Below are the code and all the weights of a small trained network. Each question names an input and a class and asks about switching units off, where a switched-off unit gives its printed mean instead of its output.

import numpy as np


def w(rows, s, z=0):
    codes = np.array(rows[::2]) - 128.0
    scale = np.full(codes.shape[1], s)
    scale[-1] = z or s
    return codes * scale


def f(y):
    return np.maximum(y, 0)


def log_softmax(a):
    a = a - a.max(-1, keepdims=True)
    return a - np.log(np.exp(a).sum(-1, keepdims=True))


def net(x, mask):
    res = np.array(x, float).reshape(1, 7) / 4 @ E
    y = f(res @ A[0][:, :-1].T + A[0][:, -1])
    res = res + np.where(mask, y, B[0][:, -1]) @ B[0][:, :-1]
    return log_softmax(res[-1] @ U[:, :-1].T + U[:, -1])


A, B = {}, {}
E = w([
[20,71,135,51,169,132,187,98],'x0',
[175,144,153,84,100,154,62,147],'x1',
[169,229,181,125,112,88,196,155],'x2',
[91,105,198,164,77,37,166,76],'x3',
[70,116,124,61,116,26,120,253],'x4',
[34,113,180,215,68,155,59,137],'x5',
[158,117,90,152,41,166,190,98],'x6',
],0.0078)
A[0] = w([
[105,120,205,105,122,73,196,126,173],'neuron 1',
[128,91,89,53,172,119,254,123,220],'neuron 2',
[57,30,174,105,127,74,27,215,253],'neuron 3',
[169,137,84,159,121,202,139,74,212],'neuron 4',
[112,47,72,137,212,185,182,83,191],'neuron 5',
[165,122,176,229,45,169,100,137,193],'neuron 6',
[105,166,148,94,186,105,147,185,202],'neuron 7',
[164,169,134,182,103,161,120,101,142],'neuron 8',
[149,149,149,161,17,104,189,90,166],'neuron 9',
[186,184,128,186,81,100,154,198,193],'neuron 10',
[184,154,132,136,75,215,23,112,171],'neuron 11',
[92,83,137,190,142,115,55,132,144],'neuron 12',
[170,218,119,121,212,87,233,208,191],'neuron 13',
[129,131,162,137,128,175,25,95,204],'neuron 14',
[61,97,140,91,131,90,183,155,213],'neuron 15',
[126,118,86,149,186,165,178,86,186],'neuron 16',
[143,99,102,157,148,153,189,116,124],'neuron 17',
],0.0079,0.0035)
B[0] = w([
[118,134,215,93,40,42,158,55,192],'neuron 1',
[188,92,121,74,157,95,187,107,215],'neuron 2',
[37,94,64,61,19,123,59,154,246],'neuron 3',
[167,72,91,226,193,151,121,79,205],'neuron 4',
[104,70,118,115,199,109,126,96,199],'neuron 5',
[144,133,144,243,70,162,76,147,223],'neuron 6',
[136,173,165,2,142,120,118,175,193],'neuron 7',
[148,163,98,191,144,137,119,100,185],'neuron 8',
[148,131,125,187,109,95,188,83,208],'neuron 9',
[186,169,89,161,101,116,109,203,209],'neuron 10',
[124,102,142,183,154,192,116,148,212],'neuron 11',
[75,113,115,122,105,160,52,185,181],'neuron 12',
[229,163,147,76,141,69,69,183,224],'neuron 13',
[92,97,166,188,184,196,46,155,192],'neuron 14',
[114,107,154,21,51,124,165,90,198],'neuron 15',
[109,74,138,131,203,76,126,137,179],'neuron 16',
[148,120,36,168,136,122,151,132,159],'neuron 17',
],0.0073,0.011)
U = w([
[36,99,83,123,112,161,48,140,254],'0',
[152,139,67,69,99,198,140,180,147],'1',
[177,159,73,212,64,137,131,131,30],'2',
[160,212,146,74,166,90,99,153,12],'3',
[106,110,181,103,91,73,211,53,132],'4',
[128,125,143,194,194,254,88,110,185],'5',
[148,62,47,127,242,111,180,90,58],'6',
],0.0087,0.00087)

Each question gives the input, the list of numbers given to net, and the class t.
The units are the neurons (one row each of A and B). Each row of codes is followed by its name. A weight is (code - 128) times the scale printed after its matrix; where a second scale follows, it is the last column's (A, B and U).
mask holds one flag per neuron, in row order. A switched-off neuron (its flag False) gives its mean, the last column of its row in B, instead of its output. The means were averaged over made-up inputs and are rounded, as every weight is.
A unit's drop is (log p(t) with every unit on - log p(t) with that unit switched off) / (log p(t) with every unit on - log p(t) with every unit switched off).
The circuit of an input: a set's keep is (log p(t) with only the set's units on - log p(t) with every unit switched off) / (log p(t) with every unit on - log p(t) with every unit switched off). Starting from the 12 units with the biggest drops (on a tie, the unit counted first), units are removed one at a time, each time the one whose removal leaves the highest keep (on an exact tie, the one counted first), for as long as the keep stays at least 0.8.
units of the circuit, in order: the units of the circuit, biggest drop first
most important unit: the unit with the biggest drop
k most important neurons: the k neurons with the biggest drops, biggest first
drop of u: that unit's drop, to one decimal
input [-8,-3,-7,3,-7,-7,7], class 5: units of the circuit, in order : (neuron 11; neuron 4)
input [2,2,6,-4,-4,2,5], class 5: units of the circuit, in order : (neuron 3; neuron 4)
input [-7,-7,2,-1,-5,-8,6], class 6: units of the circuit, in order : (neuron 16; neuron 4)
input [2,4,-8,-6,-2,-2,-3], class 5: most important unit : neuron 14
input [4,6,1,3,-2,-5,-3], class 4: units of the circuit, in order : (neuron 10; neuron 1; neuron 14)
input [4,-6,-1,-7,-8,2,-2], class 6: units of the circuit, in order : (neuron 5; neuron 16)
input [-6,5,-7,-2,0,-2,-3], class 5: units of the circuit, in order : (neuron 11; neuron 14)
input [4,-4,-8,-1,-4,2,1], class 6: units of the circuit, in order : (neuron 5; neuron 16)
input [-7,8,-7,3,1,5,3], class 5: 3 most important neurons : (neuron 11; neuron 14; neuron 6)
input [0,3,3,4,6,2,8], class 4: 2 most important neurons : (neuron 1; neuron 15)
input [-3,8,5,1,4,5,-5], class 0: drop of neuron 3 : 0.4
input [-3,5,-8,2,0,-1,2], class 5: drop of neuron 15 : 0.2
input [1,0,8,-7,2,-7,4], class 3: drop of neuron 13 : 0.3
input [8,2,-8,-1,-7,-2,-8], class 6: units of the circuit, in order : (neuron 5)
